Read these off the row that follows.
1) Give the entry just right of the smallest entry.
2) Give the largest entry.
3) Give the entry just right of the largest entry.
4) Give the entry just right of 1.682.
5) Give the entry just left of 4.908.
[ -0.454 -12.151  12.254   3.424  -8.062  12.126   7.473   1.682   9.199
 -14.228   4.908   4.694 -13.963  10.256  -1.853]
1) 4.908
2) 12.254
3) 3.424
4) 9.199
5) -14.228

Questions about the grid below. Rows and columns are numbered from 1.
1) The entry just right of -16?
2) The entry at row 3, column 1?
3) The entry at row 1, column 3?
4) The bottom entry of the column that holds the smallest entry?
5) The entry directly above the smallest entry?
6) The entry in row 1 and column 2?
7) The entry at row 3, column 2?
8) The entry in row 2 and column 1?
array([[  0, -33, -21,   3,   0, -22],
       [  0,  10,  -7, -35,   0,   0],
       [  0,  12,  -1,  -2,  -8,   3],
       [  0,   3,  -7, -22,   0,   3],
       [  0, -19, -15,   0, -25,   0],
       [  8, -17,  20,   9, -16, -15],
       [ -1,   0,  -9,   0,  -1,   0],
       [-22,  19,  -1,   0,  -6,  24],
       [ -9, -14,  49,  18,   0,   0]])
1) -15
2) 0
3) -21
4) 18
5) 3
6) -33
7) 12
8) 0

71	137	87	124	109	176	79	94	103	112	198
127	100	122	102	120	131	131	107	81	94	101
110	113	115	113	128	116	132	107	116	89	119
140	83	117	95	107	137	109	115	62	112	76
156	55	105	78	66	90	64	130	56	167	16
Indices start at 1.
The entry just right of 79 -> 94
The entry at row 3, column 1: 110
Give the entry just left of the largest entry.
112
The entry just right of 127 is 100
Give the entry at row 1, column 1.
71
Give the entry just left of 101.
94
Give the entry in the bottom-right corner.
16
The entry just right of the centre entry -> 132
Give the entry directly above the centre entry.
131
Give the entry directly below the centre entry.
137
Give the entry directly below 79.
131
Give the top entry of the column that holds the largest entry.
198
The entry directly below 71: 127
The entry directly above the smallest entry -> 76
The bottom-left entry -> 156
Give the entry just left of 62.
115
